Here is a tiny trained network, its code and every weight. The questions are about switching its units off for an input and a target symbol, where a switched-off unit gives its printed mean instead of its output.

import numpy as np


def w(rows, s, z=0):
    codes = np.array(rows[::2]) - 128.0
    scale = np.full(codes.shape[1], s)
    scale[-1] = z or s
    return codes * scale


def norm(h):
    return h / np.sqrt((h * h).mean(-1, keepdims=True) + 1e-5)


def f(y):
    return np.maximum(y, 0)


def softmax(a):
    e = np.exp(a - a.max(-1, keepdims=True))
    return e / e.sum(-1, keepdims=True)


def log_softmax(a):
    a = a - a.max(-1, keepdims=True)
    return a - np.log(np.exp(a).sum(-1, keepdims=True))


def net(x, mask):
    ids = ['αβγδεηθμξπστφω'.index(c) for c in x.split()]
    T = len(ids)
    res = E[ids] + P[:T]
    r = norm(res)
    for j in range(3):
        rows = slice(3 * j, 3 * j + 3)
        q, k, v = (r @ M[0][rows].T for M in (Q, K, V))
        z = softmax(np.where(np.tri(T) > 0, q @ k.T / 3**0.5, -1e9)) @ v
        o = O[0][rows]
        res = res + np.where(mask[j], z, o[:, -1]) @ o[:, :-1]
    y = f(norm(res) @ A[0][:, :-1].T + A[0][:, -1])
    res = res + np.where(mask[3:7], y, B[0][:, -1]) @ B[0][:, :-1]
    return log_softmax(norm(res)[-1] @ U[:, :-1].T + U[:, -1])


Q, K, V, O, A, B = {}, {}, {}, {}, {}, {}
E = w([
[85,140,113],'α',
[104,106,160],'β',
[169,113,233],'γ',
[125,153,117],'δ',
[119,129,160],'ε',
[101,151,93],'η',
[104,152,110],'θ',
[108,117,159],'μ',
[115,10,127],'ξ',
[95,134,78],'π',
[159,157,97],'σ',
[118,167,72],'τ',
[145,95,104],'φ',
[126,177,59],'ω',
],0.012)
P = w([
[140,132,208],'0',
[79,71,60],'1',
[248,123,143],'2',
[71,69,51],'3',
[254,130,126],'4',
[52,90,32],'5',
[242,128,132],'6',
[59,82,24],'7',
],0.0066)
Q[0] = w([
[107,118,150],'head 1',
[49,67,67],'head 1',
[196,157,210],'head 1',
[105,85,112],'head 2',
[174,185,166],'head 2',
[111,137,69],'head 2',
[144,92,110],'head 3',
[251,136,163],'head 3',
[193,94,130],'head 3',
],0.012)
K[0] = w([
[199,171,221],'head 1',
[45,184,246],'head 1',
[159,11,88],'head 1',
[152,254,206],'head 2',
[156,8,20],'head 2',
[177,105,206],'head 2',
[183,103,188],'head 3',
[192,66,28],'head 3',
[209,145,18],'head 3',
],0.0054)
V[0] = w([
[58,51,141],'head 1',
[180,193,149],'head 1',
[87,107,19],'head 1',
[132,63,93],'head 2',
[209,154,50],'head 2',
[6,166,138],'head 2',
[181,70,156],'head 3',
[170,65,190],'head 3',
[78,233,143],'head 3',
],0.011)
O[0] = w([
[2,97,107,163],'head 1',
[219,212,125,96],'head 1',
[134,28,180,218],'head 1',
[135,100,124,81],'head 2',
[173,125,187,195],'head 2',
[109,97,36,1],'head 2',
[140,211,180,151],'head 3',
[91,197,147,82],'head 3',
[185,100,42,33],'head 3',
],0.009,0.00081)
A[0] = w([
[130,200,229,219],'neuron 1',
[17,149,187,135],'neuron 2',
[255,93,38,189],'neuron 3',
[110,187,149,250],'neuron 4',
],0.0072,0.0021)
B[0] = w([
[167,3,167,237],'neuron 1',
[163,141,183,214],'neuron 2',
[196,104,146,253],'neuron 3',
[102,127,206,201],'neuron 4',
],0.005,0.004)
U = w([
[97,119,81,46],'α',
[58,165,125,60],'β',
[116,200,155,85],'γ',
[188,198,81,169],'δ',
[108,190,102,124],'ε',
[153,106,81,68],'η',
[157,145,68,141],'θ',
[90,165,112,133],'μ',
[58,119,179,89],'ξ',
[96,36,106,254],'π',
[215,165,176,167],'σ',
[203,102,117,58],'τ',
[109,120,248,163],'φ',
[196,101,136,55],'ω',
],0.014,0.0042)

Each question gives the input, a string of symbols that net reads in full, and the target symbol t.
The units are the heads (3 rows each of Q, K, V and O) and the neurons (one row each of A and B). Each row of codes is followed by its name. A weight is (code - 128) times the scale printed after its matrix; where a second scale follows, it is the last column's (O, A, B and U).
mask holds one flag per unit, heads first, then neurons. A switched-off unit (its flag False) gives its mean, the last column of its rows in O or B, instead of its output. The means were averaged over made-up inputs and are rounded, as every weight is.
A unit's drop is (log p(t) with every unit on - log p(t) with that unit switched off) / (log p(t) with every unit on - log p(t) with every unit switched off).
The circuit of an input: a set's keep is (log p(t) with only the set's units on - log p(t) with every unit switched off) / (log p(t) with every unit on - log p(t) with every unit switched off). Starting from all 7 units, units are removed one at a time, each time the one whose removal leaves the highest keep (on an exact tie, the one counted first), for as long as the keep stays at least 0.8.
circuit, biggest first: the units of the circuit, biggest drop first
heads that matter: for each layer, one digit per head in row order, 1 if its drop is at least 0.15 and else 0, layers parted by /
drop when u is switched off: that unit's drop, to one decimal
input δ π φ ξ β μ ξ π, target δ: circuit, biggest first => head 1
input δ φ τ ε α ω, target δ: heads that matter => 100
input φ η η β, target φ: heads that matter => 011
input φ γ φ α θ ξ, target φ: heads that matter => 011
input φ φ π φ ε η, target φ: heads that matter => 000
input φ μ ξ, target φ: heads that matter => 001
input φ π δ φ α α, target φ: heads that matter => 010
input σ τ ξ ω, target σ: heads that matter => 110
input δ θ ε φ δ, target φ: circuit, biggest first => head 3; head 1
input φ σ δ, target φ: circuit, biggest first => head 2; head 3
input φ ε α δ φ φ τ, target φ: heads that matter => 001
input α π ε, target π: circuit, biggest first => head 1; head 2
input π θ θ π π, target π: heads that matter => 100
input δ θ σ ξ δ π σ μ, target δ: circuit, biggest first => head 1
input σ μ β ω, target σ: heads that matter => 110
input π η β, target π: heads that matter => 110
input σ γ π δ π ξ τ π, target σ: circuit, biggest first => head 1; head 2
input φ ξ ω ω π θ δ μ, target φ: heads that matter => 010
input φ δ θ, target φ: drop when neuron 1 is switched off => -0.1
input γ π ε, target π: drop when head 1 is switched off => 0.5
input φ τ η θ γ φ δ ε, target φ: drop when head 3 is switched off => 0.1
input φ φ π, target φ: circuit, biggest first => head 3
